Each row is followed by one of two labels, saying whether the row has a hidden trait. Each part has a new trait and two new labels.
[-13  12   1   2  -4  14   6  -4   7 -11   5 -18  -6   1  -9  57  -5   5]
N
[  7   0   5  -7  -4  -8  -3   8   3   3   3 -11   9   4 -25   7  -1   0]
N
[ -3   7   7  -5  -5   3   2   3   5  -1   4 -13   5   3 -21  33   1   1]
N
[  5   2  13  -9  -8  -7  -4   8   4   7   7  -8  13   4 -36  21   7  -2]
N
[ 10  -3  22 -19   2  11  12   3   3  17  -6 -10 -15   5  -7 -27 -10  -2]
D
[ -4   7  26 -13 -15  -5  -6   4   8  13  15  -2  19   4 -56  60  25  -6]
N
[  2   4  28 -20  -3  20  14   0   2  17  -3  -9  -9   6 -18  -4  -3  -3]
D
[  3   5  18 -14  -4  10   9   4   1  12  -1 -11   3   6 -28  -5  -2  -1]
D
[ 17 -10  12 -13  -1  -9  -2   9   7  12   1  -9  -7   4 -14 -16  -4  -3]
D
[ 10   4  -2  -8  -1  -5   2  13  -5   1  -3 -14  18   7 -25 -30  -9   3]
N
[  3   0  13  -6  -9  -8  -7   5   9   6  10 -10   6   3 -33  41  10  -3]
N
[ 16  -8   9 -11  -6 -21 -11  14   7  11   7  -6  10   4 -32   0   7  -4]
N
[ -9   8   3  -1  -3  10   6  -2   6  -6   3 -17  -6   1  -9  45  -6   4]
N
[  2   3  17 -14  -2  14  10   1   3   8  -2 -13  -8   4 -15   4  -6   0]
D
[  9  -2  13 -13  -1   2   4   6   4   8  -2 -11  -4   4 -11 -10  -8   0]
D
[ 15  -9  15 -12  -9 -24 -14  12  11  13  11  -3   9   3 -38  14  13  -6]
N
[ -7   7   1   1  -2  11   5  -2   7  -7   3 -18  -8   1  -5  42  -9   5]
N
[  7  -4   3  -4  -4 -10  -5   6  10   0   6 -12  -2   1 -16  24   0   0]
N
[  2   4  29 -21  -3  19  14   0   2  17  -3 -10  -6   6 -21  -6  -2  -3]
D
[  8   6  -2  -8  -2  -4   3  12  -5   3  -3 -14  20   7 -29 -28  -7   3]
N
[ -8   9   2   0  -4  12   6  -2   7  -8   3 -17  -6   1  -8  45  -6   5]
N
[ 10  -3  23 -20   1  14  12   3   3  16  -6 -11 -15   5  -9 -28 -10  -2]
D
[ 25 -16   9 -10  -4 -31 -16  14  11  11   8  -4   4   3 -28  -4   6  -6]
N
[ -3   6   7  -4  -7   1  -1   2   7  -1   7 -14   3   2 -22  40   2   1]
N
[  7   2   2  -8  -1  -1   4   7   0   1  -1 -15   6   4 -16  -9  -9   2]
N
[ -4   8   6  -5  -4   8   6   2   3  -1   2 -15   0   3 -17  26  -4   3]
N
[-10   9  -1   2  -4  12   5  -3   7 -10   3 -18  -7   0  -6  50  -7   6]
N
[  7   0  22 -19  -1  11  11   3   3  17  -4 -10  -8   5 -14 -16  -6  -3]
D
[-10  10   1   1  -4  13   5  -3   7 -10   3 -18  -7   1  -7  52  -6   5]
N
[ 12  -2   7  -8  -5 -13  -6  12   4   7   4  -9  12   5 -32  -1   3  -2]
N
[-10  12   1  -1  -4  12   6  -1   4  -8   4 -17   1   2 -15  45  -4   4]
N
[-11  11   1   1  -5  12   7  -4   7  -9   4 -18  -6   1  -9  54  -5   5]
N
[ 12  -5  19 -17  -1   1   4   6   5  15  -1 -10  -7   5 -16 -19  -4  -3]
D
[  9   5   1  -9  -1  -1   4  11  -3   3  -4 -13  14   6 -23 -28  -9   2]
N
[ -4   6  10  -7  -3  14   8  -2   5   1   1 -15  -8   2  -9  30  -6   2]
N
[ 12  -6  18 -14  -7 -14  -7  10   8  15   7  -5   6   4 -41   9   9  -5]
N
[ -3  10   1  -5  -5   5   5   5  -1  -3   1 -15  11   5 -23  17  -4   3]
N
[  8  -2  21 -13 -11 -15 -10  10   8  13  12  -3  16   5 -48  29  19  -6]
N
[  9   5  -3  -7  -1  -4   2  12  -4   0  -3 -16  16   6 -24 -26  -9   3]
N
[ 12  -5  20 -17  -1   3   4   5   5  16  -1  -9  -7   5 -18 -15  -2  -4]
D
